Below is a small trained network, with its code and all its weights. Each question gives an input and a class and asks what happens when units are switched off, that is, made to give their printed mean instead of their output.

import numpy as np


def w(rows, s, z=0):
    codes = np.array(rows[::2]) - 128.0
    scale = np.full(codes.shape[1], s)
    scale[-1] = z or s
    return codes * scale


def f(y):
    return np.maximum(y, 0)


def log_softmax(a):
    a = a - a.max(-1, keepdims=True)
    return a - np.log(np.exp(a).sum(-1, keepdims=True))


def net(x, mask):
    res = np.array(x, float).reshape(1, 7) / 4 @ E
    y = f(res @ A[0][:, :-1].T + A[0][:, -1])
    res = res + np.where(mask, y, B[0][:, -1]) @ B[0][:, :-1]
    return log_softmax(res[-1] @ U[:, :-1].T + U[:, -1])


A, B = {}, {}
E = w([
[132,127,128,127],'x0',
[142,121,132,124],'x1',
[131,209,203,102],'x2',
[138,126,130,125],'x3',
[104,140,123,136],'x4',
[177,154,135,253],'x5',
[168,222,48,89],'x6',
],0.012)
A[0] = w([
[105,129,129,61,254],'neuron 1',
[134,117,172,178,112],'neuron 2',
[175,176,137,176,214],'neuron 3',
[112,112,172,161,147],'neuron 4',
[73,77,210,120,137],'neuron 5',
[100,68,57,108,111],'neuron 6',
[162,120,78,227,88],'neuron 7',
[108,124,105,157,142],'neuron 8',
[82,2,109,174,133],'neuron 9',
[134,92,53,147,219],'neuron 10',
],0.023,0.0065)
B[0] = w([
[128,40,91,73,218],'neuron 1',
[200,148,124,172,174],'neuron 2',
[83,125,160,182,212],'neuron 3',
[213,109,133,171,172],'neuron 4',
[187,181,180,24,208],'neuron 5',
[151,157,39,115,206],'neuron 6',
[111,242,209,79,213],'neuron 7',
[158,122,140,120,154],'neuron 8',
[3,42,176,197,250],'neuron 9',
[119,186,64,58,207],'neuron 10',
],0.029,0.022)
U = w([
[56,84,141,68,253],'0',
[121,208,193,2,146],'1',
[60,191,170,174,198],'2',
[216,197,150,175,22],'3',
[126,187,23,104,58],'4',
],0.01,0.0038)

Each question gives the input, the list of numbers given to net, and the class t.
The units are the neurons (one row each of A and B). Each row of codes is followed by its name. A weight is (code - 128) times the scale printed after its matrix; where a second scale follows, it is the last column's (A, B and U).
mask holds one flag per neuron, in row order. A switched-off neuron (its flag False) gives its mean, the last column of its row in B, instead of its output. The means were averaged over made-up inputs and are rounded, as every weight is.
A unit's drop is (log p(t) with every unit on - log p(t) with that unit switched off) / (log p(t) with every unit on - log p(t) with every unit switched off).
The circuit of an input: a set's keep is (log p(t) with only the set's units on - log p(t) with every unit switched off) / (log p(t) with every unit on - log p(t) with every unit switched off). Starting from all 10 units, units are removed one at a time, each time the one whose removal leaves the highest keep (on an exact tie, the one counted first), for as long as the keep stays at least 0.8.
circuit, biggest first: the units of the circuit, biggest drop first
unit that matters most: the unit with the biggest drop
k most important neurons: the k neurons with the biggest drops, biggest first
drop of u: that unit's drop, to one decimal
input [-3,-2,-7,-1,4,8,-5], class 2: unit that matters most : neuron 9
input [2,8,-1,3,4,-3,5], class 4: circuit, biggest first : neuron 9; neuron 7
input [-2,-5,6,3,6,-4,7], class 0: 2 most important neurons : neuron 7; neuron 5
input [8,-7,-1,-4,-7,5,0], class 2: 2 most important neurons : neuron 5; neuron 3
input [3,5,-1,8,6,-8,4], class 4: 2 most important neurons : neuron 9; neuron 6
input [1,-7,2,-2,2,6,-3], class 3: 3 most important neurons : neuron 2; neuron 9; neuron 4
input [-8,-8,3,2,-1,2,-6], class 3: 2 most important neurons : neuron 4; neuron 2
input [0,6,2,-1,7,7,8], class 2: 3 most important neurons : neuron 3; neuron 5; neuron 1
input [-2,0,8,1,-7,-1,6], class 0: 2 most important neurons : neuron 7; neuron 5
input [6,2,8,-4,0,-5,1], class 0: 3 most important neurons : neuron 7; neuron 1; neuron 10
input [7,-2,4,4,-8,-1,1], class 0: 2 most important neurons : neuron 7; neuron 5
input [-1,8,1,-1,4,4,-2], class 3: 3 most important neurons : neuron 9; neuron 2; neuron 4
input [-4,2,-8,-4,-4,1,-1], class 2: 3 most important neurons : neuron 9; neuron 1; neuron 7
input [-4,2,8,3,-7,2,-6], class 3: circuit, biggest first : neuron 4
input [7,7,2,-8,-8,6,4], class 2: 2 most important neurons : neuron 3; neuron 5
input [-8,1,-4,8,7,5,-1], class 2: 2 most important neurons : neuron 5; neuron 9
input [2,0,1,-1,0,3,7], class 2: 3 most important neurons : neuron 5; neuron 3; neuron 1
input [3,6,-5,-2,4,6,-6], class 2: drop of neuron 7 : 0.0
input [2,-8,3,-2,3,4,-1], class 3: drop of neuron 9 : 0.9
input [-4,6,8,-7,-6,0,4], class 0: unit that matters most : neuron 7
input [-7,8,7,4,1,-2,6], class 0: drop of neuron 5 : 0.2
input [5,-8,-4,-3,-3,-1,-1], class 0: drop of neuron 9 : 2.4
